Below is a small trained network, with its code and all its weights. Each question gives an input and a class and asks what happens when units are switched off, that is, made to give their printed mean instead of their output.

import numpy as np


def w(rows, s, z=0):
    codes = np.array(rows[::2]) - 128.0
    scale = np.full(codes.shape[1], s)
    scale[-1] = z or s
    return codes * scale


def f(y):
    return np.maximum(y, 0)


def log_softmax(a):
    a = a - a.max(-1, keepdims=True)
    return a - np.log(np.exp(a).sum(-1, keepdims=True))


def net(x, mask):
    res = np.array(x, float).reshape(1, 6) / 4 @ E
    y = f(res @ A[0][:, :-1].T + A[0][:, -1])
    res = res + np.where(mask, y, B[0][:, -1]) @ B[0][:, :-1]
    return log_softmax(res[-1] @ U[:, :-1].T + U[:, -1])


A, B = {}, {}
E = w([
[128,131,130,127],'x0',
[127,129,129,129],'x1',
[128,124,126,131],'x2',
[120,204,15,210],'x3',
[2,123,70,55],'x4',
[244,134,75,16],'x5',
],0.0096)
A[0] = w([
[168,147,44,58,6],'N1',
[167,137,141,198,68],'N2',
[137,159,134,105,96],'N3',
[91,171,88,126,98],'N4',
[72,123,115,137,107],'N5',
[192,54,186,80,125],'N6',
[76,115,103,43,2],'N7',
[168,84,154,81,100],'N8',
[98,118,225,188,32],'N9',
[85,86,199,188,148],'N10',
[96,134,118,86,147],'N11',
[177,180,145,190,160],'N12',
[86,149,61,130,98],'N13',
[176,212,25,188,7],'N14',
[86,116,202,192,166],'N15',
[102,126,190,91,114],'N16',
[61,147,123,128,107],'N17',
[146,147,83,89,56],'N18',
[97,117,220,187,39],'N19',
[94,171,126,138,109],'N20',
[138,133,135,163,60],'N21',
[82,27,203,84,70],'N22',
[227,139,170,122,131],'N23',
[76,163,111,161,97],'N24',
[28,200,127,159,107],'N25',
[168,163,56,168,204],'N26',
[72,150,107,147,103],'N27',
[78,132,114,65,132],'N28',
[78,95,92,65,70],'N29',
[174,142,181,88,112],'N30',
[76,115,92,56,104],'N31',
[57,145,96,133,119],'N32',
[112,108,168,165,136],'N33',
[165,166,153,212,13],'N34',
[187,150,124,77,169],'N35',
[132,89,120,141,131],'N36',
[105,125,106,84,116],'N37',
[183,117,11,56,169],'N38',
[102,147,45,184,82],'N39',
[95,151,115,138,104],'N40',
],0.012,0.0092)
B[0] = w([
[43,199,83,248,173],'N1',
[111,169,116,185,156],'N2',
[114,122,135,149,135],'N3',
[110,97,89,126,163],'N4',
[105,92,117,120,161],'N5',
[117,61,122,104,218],'N6',
[203,124,206,43,158],'N7',
[156,85,109,88,179],'N8',
[157,119,166,90,173],'N9',
[141,177,150,148,204],'N10',
[121,151,109,160,169],'N11',
[148,163,185,131,192],'N12',
[101,108,109,115,175],'N13',
[191,187,237,100,189],'N14',
[121,189,139,132,208],'N15',
[127,164,140,175,169],'N16',
[128,94,81,122,167],'N17',
[96,162,113,173,151],'N18',
[181,125,186,57,172],'N19',
[131,103,97,131,151],'N20',
[114,126,117,132,133],'N21',
[94,237,122,228,198],'N22',
[145,87,107,59,208],'N23',
[117,100,88,113,167],'N24',
[125,99,88,115,198],'N25',
[76,127,118,164,220],'N26',
[116,102,112,111,166],'N27',
[109,168,146,159,181],'N28',
[163,179,203,146,168],'N29',
[135,89,116,114,178],'N30',
[120,160,170,150,182],'N31',
[114,91,107,116,180],'N32',
[138,168,137,144,168],'N33',
[50,161,39,212,152],'N34',
[142,95,125,93,208],'N35',
[124,133,128,117,136],'N36',
[131,166,136,139,159],'N37',
[166,162,168,110,246],'N38',
[145,113,111,103,184],'N39',
[106,96,116,115,149],'N40',
],0.012,0.013)
U = w([
[201,183,236,129,222],'0',
[59,213,147,212,205],'1',
[113,2,115,123,1],'2',
],0.012,0.00088)

Each question gives the input, the list of numbers given to net, and the class t.
The units are the neurons (one row each of A and B). Each row of codes is followed by its name. A weight is (code - 128) times the scale printed after its matrix; where a second scale follows, it is the last column's (A, B and U).
mask holds one flag per neuron, in row order. A switched-off neuron (its flag False) gives its mean, the last column of its row in B, instead of its output. The means were averaged over made-up inputs and are rounded, as every weight is.
A unit's drop is (log p(t) with every unit on - log p(t) with that unit switched off) / (log p(t) with every unit on - log p(t) with every unit switched off).
The circuit of an input: a set's keep is (log p(t) with only the set's units on - log p(t) with every unit switched off) / (log p(t) with every unit on - log p(t) with every unit switched off). Starting from the 12 units with the biggest drops (on a tie, the unit counted first), units are removed one at a time, each time the one whose removal leaves the highest keep (on an exact tie, the one counted first), for as long as the keep stays at least 0.8.
units of the circuit, in order: the units of the circuit, biggest drop first
unit that matters most: the unit with the biggest drop
top k neurons: the k neurons with the biggest drops, biggest first
drop when u is switched off: that unit's drop, to one decimal
input [4,8,3,-1,-1,-6], class 0: units of the circuit, in order : N19
input [6,-7,2,-4,3,0], class 1: top 3 neurons : N22; N14; N38
input [2,1,-8,3,4,8], class 1: top 2 neurons : N1; N18
input [-3,-2,2,-7,0,5], class 2: top 2 neurons : N6; N14
input [7,-3,7,-6,5,0], class 1: top 3 neurons : N22; N14; N38
input [-5,-1,1,7,0,3], class 0: top 3 neurons : N14; N38; N22
input [-6,0,2,-5,6,0], class 1: top 2 neurons : N22; N14
input [-1,8,-7,3,1,5], class 1: top 4 neurons : N1; N26; N19; N7
input [-1,8,-6,7,1,8], class 1: top 3 neurons : N1; N26; N18
input [-1,1,0,-5,0,7], class 2: top 2 neurons : N6; N14
input [-7,-3,6,8,-2,2], class 0: top 4 neurons : N14; N22; N38; N12
input [-6,3,4,8,2,-3], class 2: drop when N9 is switched off : 0.0
input [8,1,6,0,-1,-8], class 0: drop when N23 is switched off : -0.2
input [3,8,5,-8,6,-2], class 1: unit that matters most : N22
input [1,-3,-7,-5,5,-1], class 1: drop when N22 is switched off : 1.1
input [-5,-2,0,2,3,7], class 1: drop when N1 is switched off : 2.9
